Below are the code and all the weights of a small trained network. Each question names an input and a class and asks about switching units off, where a switched-off unit gives its printed mean instead of its output.

import numpy as np


def w(rows, s, z=0):
    codes = np.array(rows[::2]) - 128.0
    scale = np.full(codes.shape[1], s)
    scale[-1] = z or s
    return codes * scale


def norm(h):
    return h / np.sqrt((h * h).mean(-1, keepdims=True) + 1e-5)


def f(y):
    return y / 2 * (1 + np.tanh(0.7978845608 * (y + 0.044715 * y**3)))


def log_softmax(a):
    a = a - a.max(-1, keepdims=True)
    return a - np.log(np.exp(a).sum(-1, keepdims=True))


def net(x, mask):
    res = np.array(x, float).reshape(1, 4) / 4 @ E
    u = 0
    for l in range(2):
        y = f(norm(res) @ A[l][:, :-1].T + A[l][:, -1])
        res = res + np.where(mask[u : u + 3], y, B[l][:, -1]) @ B[l][:, :-1]
        u += 3
    return log_softmax(norm(res)[-1] @ U[:, :-1].T + U[:, -1])


A, B = {}, {}
E = w([
[96,72,195,175,128],'x0',
[32,254,146,156,154],'x1',
[142,151,110,232,75],'x2',
[90,109,85,111,92],'x3',
],0.0067)
A[0] = w([
[166,143,85,254,42,1],'L0N0',
[208,50,102,140,170,56],'L0N1',
[199,208,22,86,131,3],'L0N2',
],0.0086,0.0067)
B[0] = w([
[158,68,116,220,45,246],'L0N0',
[110,206,129,178,180,255],'L0N1',
[225,125,133,11,50,195],'L0N2',
],0.011,0.002)
A[1] = w([
[238,1,57,144,165,57],'L1N0',
[58,38,221,177,124,2],'L1N1',
[89,80,147,18,203,113],'L1N2',
],0.0085,0.0033)
B[1] = w([
[61,173,145,106,175,255],'L1N0',
[200,190,44,7,109,207],'L1N1',
[148,103,127,239,59,232],'L1N2',
],0.017,0.0046)
U = w([
[168,52,160,232,46,108],'0',
[210,181,112,23,86,21],'1',
[6,166,161,142,210,92],'2',
[149,117,166,143,122,255],'3',
],0.011,0.0071)

Each question gives the input, the list of numbers given to net, and the class t.
The units are the neurons (one row each of A and B). Each row of codes is followed by its name. A weight is (code - 128) times the scale printed after its matrix; where a second scale follows, it is the last column's (A, B and U).
mask holds one flag per neuron, layer by layer. A switched-off neuron (its flag False) gives its mean, the last column of its row in B, instead of its output. The means were averaged over made-up inputs and are rounded, as every weight is.
A unit's drop is (log p(t) with every unit on - log p(t) with that unit switched off) / (log p(t) with every unit on - log p(t) with every unit switched off).
The circuit of an input: a set's keep is (log p(t) with only the set's units on - log p(t) with every unit switched off) / (log p(t) with every unit on - log p(t) with every unit switched off). Starting from all 6 units, units are removed one at a time, each time the one whose removal leaves the highest keep (on an exact tie, the one counted first), for as long as the keep stays at least 0.8.
units of the circuit, in order: the units of the circuit, biggest drop first
k most important neurons: the k neurons with the biggest drops, biggest first
top k neurons in layer l: the k neurons of layer l with the biggest drops, biggest first
drop when u is switched off: that unit's drop, to one decimal
input [7,0,-4,0], class 1: units of the circuit, in order	(L1N1)
input [2,-4,1,0], class 2: 2 most important neurons	(L1N2; L1N1)
input [8,4,5,2], class 1: top 2 neurons in layer 1	(L1N1; L1N2)
input [-5,4,8,3], class 0: 3 most important neurons	(L0N0; L1N1; L1N0)
input [-5,1,-5,-3], class 0: 2 most important neurons	(L1N2; L1N1)
input [-3,4,6,6], class 0: units of the circuit, in order	(L1N0; L0N0)
input [7,-2,-6,-5], class 1: 2 most important neurons	(L1N1; L0N2)
input [-3,-5,-5,-4], class 0: 3 most important neurons	(L1N2; L0N0; L1N1)
input [-3,-4,-2,-1], class 2: 2 most important neurons	(L1N1; L1N0)
input [6,-2,-8,6], class 0: 2 most important neurons	(L1N2; L0N0)
input [-1,-3,-1,-2], class 2: top 2 neurons in layer 1	(L1N2; L1N1)
input [-1,5,7,2], class 0: top 2 neurons in layer 0	(L0N0; L0N1)
input [4,-5,2,-5], class 2: top 2 neurons in layer 1	(L1N2; L1N0)
input [3,-2,-4,-3], class 0: units of the circuit, in order	(L1N2)
input [8,-6,5,-2], class 1: 2 most important neurons	(L1N1; L1N2)
input [0,-4,1,-1], class 2: top 2 neurons in layer 1	(L1N2; L1N1)
input [2,-2,-7,-2], class 0: drop when L1N2 is switched off	0.8
input [8,-3,-3,0], class 1: drop when L1N1 is switched off	1.4
input [6,1,-4,-5], class 1: drop when L0N2 is switched off	0.1
input [3,-8,-2,3], class 2: units of the circuit, in order	(L1N0)
